Below is a small trained network, with its code and all its weights. Each question gives an input and a class and asks what happens when units are switched off, that is, made to give their printed mean instead of their output.

import numpy as np


def w(rows, s, z=0):
    codes = np.array(rows[::2]) - 128.0
    scale = np.full(codes.shape[1], s)
    scale[-1] = z or s
    return codes * scale


def norm(h):
    return h / np.sqrt((h * h).mean(-1, keepdims=True) + 1e-5)


def f(y):
    return y / 2 * (1 + np.tanh(0.7978845608 * (y + 0.044715 * y**3)))


def log_softmax(a):
    a = a - a.max(-1, keepdims=True)
    return a - np.log(np.exp(a).sum(-1, keepdims=True))


def net(x, mask):
    res = np.array(x, float).reshape(1, 4) / 4 @ E
    u = 0
    for l in range(2):
        y = f(norm(res) @ A[l][:, :-1].T + A[l][:, -1])
        res = res + np.where(mask[u : u + 5], y, B[l][:, -1]) @ B[l][:, :-1]
        u += 5
    return log_softmax(norm(res)[-1] @ U[:, :-1].T + U[:, -1])


A, B = {}, {}
E = w([
[176,200,126,155,183,59,250,130,90,76,122],'x0',
[176,248,233,156,172,208,41,85,20,46,106],'x1',
[27,114,101,217,175,75,123,41,194,129,209],'x2',
[84,222,89,158,2,184,206,142,251,165,136],'x3',
],0.0057)
A[0] = w([
[96,119,98,89,134,116,176,161,161,162,139,57],'L0N1',
[209,31,37,45,143,139,104,172,60,172,134,2],'L0N2',
[62,26,89,98,163,92,104,82,195,139,174,12],'L0N3',
[195,119,112,152,150,128,40,155,69,53,67,54],'L0N4',
[2,135,106,222,144,141,12,126,207,167,143,62],'L0N5',
],0.0076,0.0049)
B[0] = w([
[95,123,226,99,181,81,68,132,145,49,117,170],'L0N1',
[89,149,45,57,135,133,209,175,96,140,135,216],'L0N2',
[162,181,108,162,179,126,45,176,189,255,104,219],'L0N3',
[90,62,191,137,173,98,41,97,96,116,142,234],'L0N4',
[199,73,28,163,57,203,139,84,144,57,187,254],'L0N5',
],0.01,0.0052)
A[1] = w([
[167,159,148,154,135,184,81,175,145,223,115,77],'L1N1',
[113,129,146,107,78,205,85,125,163,184,104,63],'L1N2',
[146,122,83,129,60,108,149,153,161,132,140,119],'L1N3',
[154,94,47,152,163,99,73,101,194,255,152,3],'L1N4',
[137,59,77,129,87,30,110,161,214,165,110,25],'L1N5',
],0.0092,0.0044)
B[1] = w([
[30,57,127,167,147,162,46,129,162,198,146,170],'L1N1',
[58,214,146,124,99,107,176,128,107,198,144,176],'L1N2',
[137,71,170,140,162,128,77,99,77,161,102,209],'L1N3',
[32,96,43,190,247,103,93,173,151,138,173,255],'L1N4',
[124,85,203,108,136,95,95,138,223,81,150,228],'L1N5',
],0.011,0.0062)
U = w([
[153,125,197,98,184,125,30,98,58,64,112,248],'0',
[125,81,53,8,139,107,190,205,70,174,81,149],'1',
[158,102,49,159,50,197,119,74,154,59,178,144],'2',
[151,209,109,163,162,80,224,81,119,102,135,46],'3',
[235,160,112,139,105,148,158,173,122,141,42,4],'4',
[72,75,63,144,208,106,84,156,196,155,170,208],'5',
[120,71,211,62,109,63,162,162,220,110,96,80],'6',
[84,189,168,112,46,181,111,119,124,206,105,64],'7',
],0.016,0.0033)

Each question gives the input, the list of numbers given to net, and the class t.
The units are the neurons (one row each of A and B). Each row of codes is followed by its name. A weight is (code - 128) times the scale printed after its matrix; where a second scale follows, it is the last column's (A, B and U).
mask holds one flag per neuron, layer by layer. A switched-off neuron (its flag False) gives its mean, the last column of its row in B, instead of its output. The means were averaged over made-up inputs and are rounded, as every weight is.
A unit's drop is (log p(t) with every unit on - log p(t) with that unit switched off) / (log p(t) with every unit on - log p(t) with every unit switched off).
The circuit of an input: a set's keep is (log p(t) with only the set's units on - log p(t) with every unit switched off) / (log p(t) with every unit on - log p(t) with every unit switched off). Starting from all 10 units, units are removed one at a time, each time the one whose removal leaves the highest keep (on an exact tie, the one counted first), for as long as the keep stays at least 0.8.
circuit, biggest first: the units of the circuit, biggest drop first
top k neurons: the k neurons with the biggest drops, biggest first
k most important neurons of layer l: the k neurons of layer l with the biggest drops, biggest first
input [3,0,7,7], class 2: circuit, biggest first -> (L0N5)
input [-5,8,8,-5], class 2: circuit, biggest first -> (L0N5; L1N3)
input [5,5,-3,4], class 4: circuit, biggest first -> (L1N4; L0N1)
input [6,5,-4,6], class 4: top 3 neurons -> (L0N3; L1N4; L1N2)
input [8,5,1,1], class 3: 2 most important neurons of layer 1 -> (L1N3; L1N5)
input [-3,-2,-2,7], class 7: circuit, biggest first -> (L1N2; L0N3; L1N4)
input [7,-2,3,-6], class 3: top 2 neurons -> (L0N3; L1N4)
input [4,0,-8,6], class 7: 2 most important neurons of layer 1 -> (L1N1; L1N4)
input [-7,1,-6,-8], class 1: top 2 neurons -> (L0N2; L1N5)
input [6,6,2,5], class 3: top 2 neurons -> (L0N3; L0N5)
input [-5,8,0,6], class 7: top 2 neurons -> (L1N2; L1N4)
input [4,0,5,7], class 2: top 2 neurons -> (L0N3; L1N4)
input [-7,-8,-6,8], class 6: top 2 neurons -> (L1N5; L0N1)
input [-8,8,-6,4], class 7: circuit, biggest first -> (L1N2)
input [6,0,4,7], class 3: top 2 neurons -> (L0N5; L1N4)
input [-6,2,-2,-4], class 0: 2 most important neurons of layer 0 -> (L0N4; L0N3)
input [5,2,5,7], class 2: 2 most important neurons of layer 1 -> (L1N2; L1N4)
input [4,1,5,-2], class 3: 3 most important neurons of layer 1 -> (L1N4; L1N1; L1N5)
input [8,-2,-2,3], class 3: top 2 neurons -> (L1N5; L0N3)
input [7,-5,-1,0], class 6: most important neuron of layer 1 -> (L1N4)
input [8,1,6,-5], class 3: 2 most important neurons of layer 0 -> (L0N4; L0N1)
input [6,-2,3,2], class 3: 2 most important neurons of layer 1 -> (L1N4; L1N5)
input [7,7,-6,7], class 4: 2 most important neurons of layer 1 -> (L1N4; L1N2)
input [4,-2,0,-6], class 1: top 2 neurons -> (L0N2; L1N4)
input [-5,6,-2,2], class 7: 2 most important neurons of layer 1 -> (L1N2; L1N4)
input [5,0,-4,0], class 4: 3 most important neurons of layer 0 -> (L0N3; L0N2; L0N1)
input [0,-3,-5,-7], class 1: circuit, biggest first -> (L0N2)
input [5,0,7,6], class 2: 2 most important neurons of layer 0 -> (L0N3; L0N5)
